Here is a tiny trained network, its code and every weight. The questions are about switching its units off for an input and a target symbol, where a switched-off unit gives its printed mean instead of its output.

import numpy as np


def w(rows, s, z=0):
    codes = np.array(rows[::2]) - 128.0
    scale = np.full(codes.shape[1], s)
    scale[-1] = z or s
    return codes * scale


def f(y):
    return y / 2 * (1 + np.tanh(0.7978845608 * (y + 0.044715 * y**3)))


def softmax(a):
    e = np.exp(a - a.max(-1, keepdims=True))
    return e / e.sum(-1, keepdims=True)


def log_softmax(a):
    a = a - a.max(-1, keepdims=True)
    return a - np.log(np.exp(a).sum(-1, keepdims=True))


def net(x, mask):
    ids = ['αβδεηθλξστφω'.index(c) for c in x.split()]
    T = len(ids)
    res = E[ids] + P[:T]
    u = 0
    for l in range(2):
        r = res
        for j in range(2):
            rows = slice(2 * j, 2 * j + 2)
            q, k, v = (r @ M[l][rows].T for M in (Q, K, V))
            z = softmax(np.where(np.tri(T) > 0, q @ k.T / 2**0.5, -1e9)) @ v
            o = O[l][rows]
            res = res + np.where(mask[u + j], z, o[:, -1]) @ o[:, :-1]
        u += 2
        y = f(res @ A[l][:, :-1].T + A[l][:, -1])
        res = res + np.where(mask[u : u + 4], y, B[l][:, -1]) @ B[l][:, :-1]
        u += 4
    return log_softmax(res[-1] @ U[:, :-1].T + U[:, -1])


Q, K, V, O, A, B = {}, {}, {}, {}, {}, {}
E = w([
[127,114,220,115,91,128,174,146,149],'α',
[94,111,117,58,86,157,120,74,107],'β',
[142,129,120,139,43,155,114,182,155],'δ',
[119,119,99,142,68,133,117,166,150],'ε',
[120,109,88,151,71,138,131,167,120],'η',
[170,180,99,107,231,216,158,219,80],'θ',
[143,93,144,40,111,108,105,145,63],'λ',
[83,139,96,154,126,105,155,131,127],'ξ',
[188,161,103,98,133,27,162,103,170],'σ',
[76,150,65,87,136,129,61,254,176],'τ',
[80,203,150,129,103,121,113,154,109],'φ',
[114,86,174,173,202,72,90,173,166],'ω',
],0.01)
P = w([
[218,199,59,230,106,89,20,94,136],'0',
[173,182,72,200,91,97,46,116,126],'1',
[146,174,95,174,86,109,80,152,112],'2',
[114,153,115,151,91,128,117,170,118],'3',
[86,128,136,123,100,133,148,186,116],'4',
[63,113,152,93,126,157,187,197,118],'5',
[35,93,174,61,135,170,220,215,120],'6',
[14,75,180,36,148,195,254,222,125],'7',
],0.0051)
Q[0] = w([
[139,226,148,64,126,89,161,105,116],'0.h0',
[130,108,116,150,186,91,153,67,131],'0.h0',
[83,159,122,108,83,78,107,232,169],'0.h1',
[40,201,86,114,3,193,119,218,78],'0.h1',
],0.046)
K[0] = w([
[189,131,66,74,73,115,208,152,175],'0.h0',
[207,159,130,167,118,112,54,95,155],'0.h0',
[87,56,148,91,189,74,195,171,175],'0.h1',
[45,103,161,3,112,234,170,187,106],'0.h1',
],0.038)
V[0] = w([
[29,160,97,133,178,71,199,104,92],'0.h0',
[90,233,251,74,153,115,57,121,143],'0.h0',
[69,160,34,136,133,90,114,214,201],'0.h1',
[79,142,186,204,83,128,206,81,184],'0.h1',
],0.017)
O[0] = w([
[187,106,157,187,138,55,23,118,88,119],'0.h0',
[108,83,96,203,179,70,137,49,203,178],'0.h0',
[149,126,130,1,158,94,116,138,177,253],'0.h1',
[118,185,165,119,163,219,39,111,157,58],'0.h1',
],0.0074,0.0052)
A[0] = w([
[122,141,109,170,147,174,99,116,139,63],'0.n0',
[162,143,129,139,101,136,124,90,82,54],'0.n1',
[99,148,82,157,114,191,78,176,113,2],'0.n2',
[249,140,126,130,114,102,63,106,94,47],'0.n3',
],0.018,0.0055)
B[0] = w([
[92,158,137,19,132,70,236,79,88,225],'0.n0',
[37,136,91,69,137,81,129,107,207,82],'0.n1',
[57,138,136,153,254,23,132,101,57,190],'0.n2',
[186,135,251,125,121,101,173,56,51,255],'0.n3',
],0.0089,0.0013)
Q[1] = w([
[85,166,130,97,97,209,95,58,120],'1.h0',
[164,168,120,90,159,107,91,225,195],'1.h0',
[126,116,84,253,132,145,107,117,106],'1.h1',
[95,168,176,176,197,173,133,102,77],'1.h1',
],0.047)
K[1] = w([
[112,128,120,75,131,161,40,50,168],'1.h0',
[122,121,201,107,196,70,136,205,169],'1.h0',
[166,93,2,81,145,89,123,156,184],'1.h1',
[64,171,101,79,181,154,174,167,140],'1.h1',
],0.046)
V[1] = w([
[92,144,121,146,148,139,101,184,119],'1.h0',
[150,252,84,161,73,83,137,103,152],'1.h0',
[149,86,111,108,149,124,138,87,130],'1.h1',
[117,160,94,126,150,104,102,129,92],'1.h1',
],0.013)
O[1] = w([
[199,153,133,168,107,105,252,155,194,25],'1.h0',
[87,89,230,104,191,118,92,238,155,194],'1.h0',
[69,133,139,94,119,125,9,135,74,251],'1.h1',
[134,116,33,120,171,44,160,152,85,121],'1.h1',
],0.0033,0.0026)
A[1] = w([
[141,216,35,151,49,136,100,51,144,122],'1.n0',
[76,122,123,232,100,142,107,199,124,1],'1.n1',
[122,179,119,250,140,184,84,208,119,38],'1.n2',
[110,165,93,157,160,192,152,126,177,15],'1.n3',
],0.021,0.0038)
B[1] = w([
[119,1,100,120,162,209,115,79,90,195],'1.n0',
[204,135,109,85,165,130,201,56,197,253],'1.n1',
[85,239,36,130,42,130,48,95,69,174],'1.n2',
[114,136,203,124,104,123,113,96,167,159],'1.n3',
],0.013,0.0031)
U = w([
[202,125,170,119,134,99,102,105,88,128],'α',
[141,159,131,114,131,186,137,185,131,140],'β',
[106,148,121,117,123,160,71,173,102,141],'δ',
[86,142,119,130,194,103,153,105,97,66],'ε',
[133,156,98,135,129,123,130,91,117,110],'η',
[97,101,121,53,120,82,133,111,148,1],'θ',
[162,118,134,142,171,123,187,112,156,79],'λ',
[60,78,119,191,1,36,161,125,104,131],'ξ',
[153,112,114,234,183,77,55,141,205,220],'σ',
[76,148,185,120,98,171,169,136,165,151],'τ',
[120,73,112,123,139,163,115,98,118,150],'φ',
[180,168,102,138,198,201,181,227,74,171],'ω',
],0.0072,0.0075)

Each question gives the input, a string of symbols that net reads in full, and the target symbol t.
The units are the heads (2 rows each of Q, K, V and O) and the neurons (one row each of A and B). Each row of codes is followed by its name. A weight is (code - 128) times the scale printed after its matrix; where a second scale follows, it is the last column's (O, A, B and U).
mask holds one flag per unit, layer by layer, with each layer's heads first. A switched-off unit (its flag False) gives its mean, the last column of its rows in O or B, instead of its output. The means were averaged over made-up inputs and are rounded, as every weight is.
A unit's drop is (log p(t) with every unit on - log p(t) with that unit switched off) / (log p(t) with every unit on - log p(t) with every unit switched off).
The circuit of an input: a set's keep is (log p(t) with only the set's units on - log p(t) with every unit switched off) / (log p(t) with every unit on - log p(t) with every unit switched off). Starting from all 12 units, units are removed one at a time, each time the one whose removal leaves the highest keep (on an exact tie, the one counted first), for as long as the keep stays at least 0.8.
circuit, biggest first: the units of the circuit, biggest drop first
unit that matters most: the unit with the biggest drop
k most important neurons: the k neurons with the biggest drops, biggest first
which heads matter: for each layer, one digit per head in row order, 1 if its drop is at least 0.15 and else 0, layers parted by /
input δ α δ, target ε: unit that matters most	0.h1
input τ α η, target ε: which heads matter	01 / 00
input α λ σ θ α η α ξ, target ε: circuit, biggest first	(0.h1 0.n0 0.n2)
input φ φ α β ε, target η: 4 most important neurons	(1.n2 1.n1 0.n0 0.n3)
input ω ω β φ δ, target σ: which heads matter	10 / 00
input β δ δ φ ω λ η, target λ: circuit, biggest first	(1.n1 0.h1)
input φ θ α η δ ξ φ ω, target σ: circuit, biggest first	(0.h0 0.n0)
input ξ φ ε, target σ: circuit, biggest first	(0.h0 0.n0)
input φ θ β σ θ α ω δ, target φ: circuit, biggest first	(1.h0 1.n0 0.h1 0.n2)
input ε ε λ φ ε η ξ φ, target α: circuit, biggest first	(0.h0 0.n3)
input λ λ ξ δ φ, target τ: which heads matter	11 / 00
input ε ω φ α ε, target ε: circuit, biggest first	(0.h1 0.n2 0.n0)
input φ β β λ θ ξ, target ξ: which heads matter	01 / 00
input ε ξ η, target α: circuit, biggest first	(0.h0 0.n3)
input η φ ξ η θ λ β ξ, target η: which heads matter	11 / 00
input φ α τ τ φ, target θ: circuit, biggest first	(0.h1)
input σ ε β, target φ: which heads matter	00 / 00
input ε σ β β η, target η: circuit, biggest first	(1.n2 0.h1 1.n1 0.n0)
input α α η δ σ ξ, target δ: which heads matter	11 / 10
input η λ α ξ σ, target α: which heads matter	10 / 00
input δ δ η ω η, target φ: unit that matters most	1.h0
input θ σ φ, target δ: which heads matter	01 / 10
input δ φ η η ω σ δ λ, target ξ: which heads matter	01 / 10
input θ φ σ σ, target α: circuit, biggest first	(0.n3 0.h0)
input α σ φ θ α ω τ β, target φ: 2 most important neurons	(0.n0 1.n0)
input β η ξ β η ξ ω, target σ: 2 most important neurons	(0.n0 0.n3)
input θ ξ θ φ ξ θ φ, target ξ: which heads matter	01 / 00
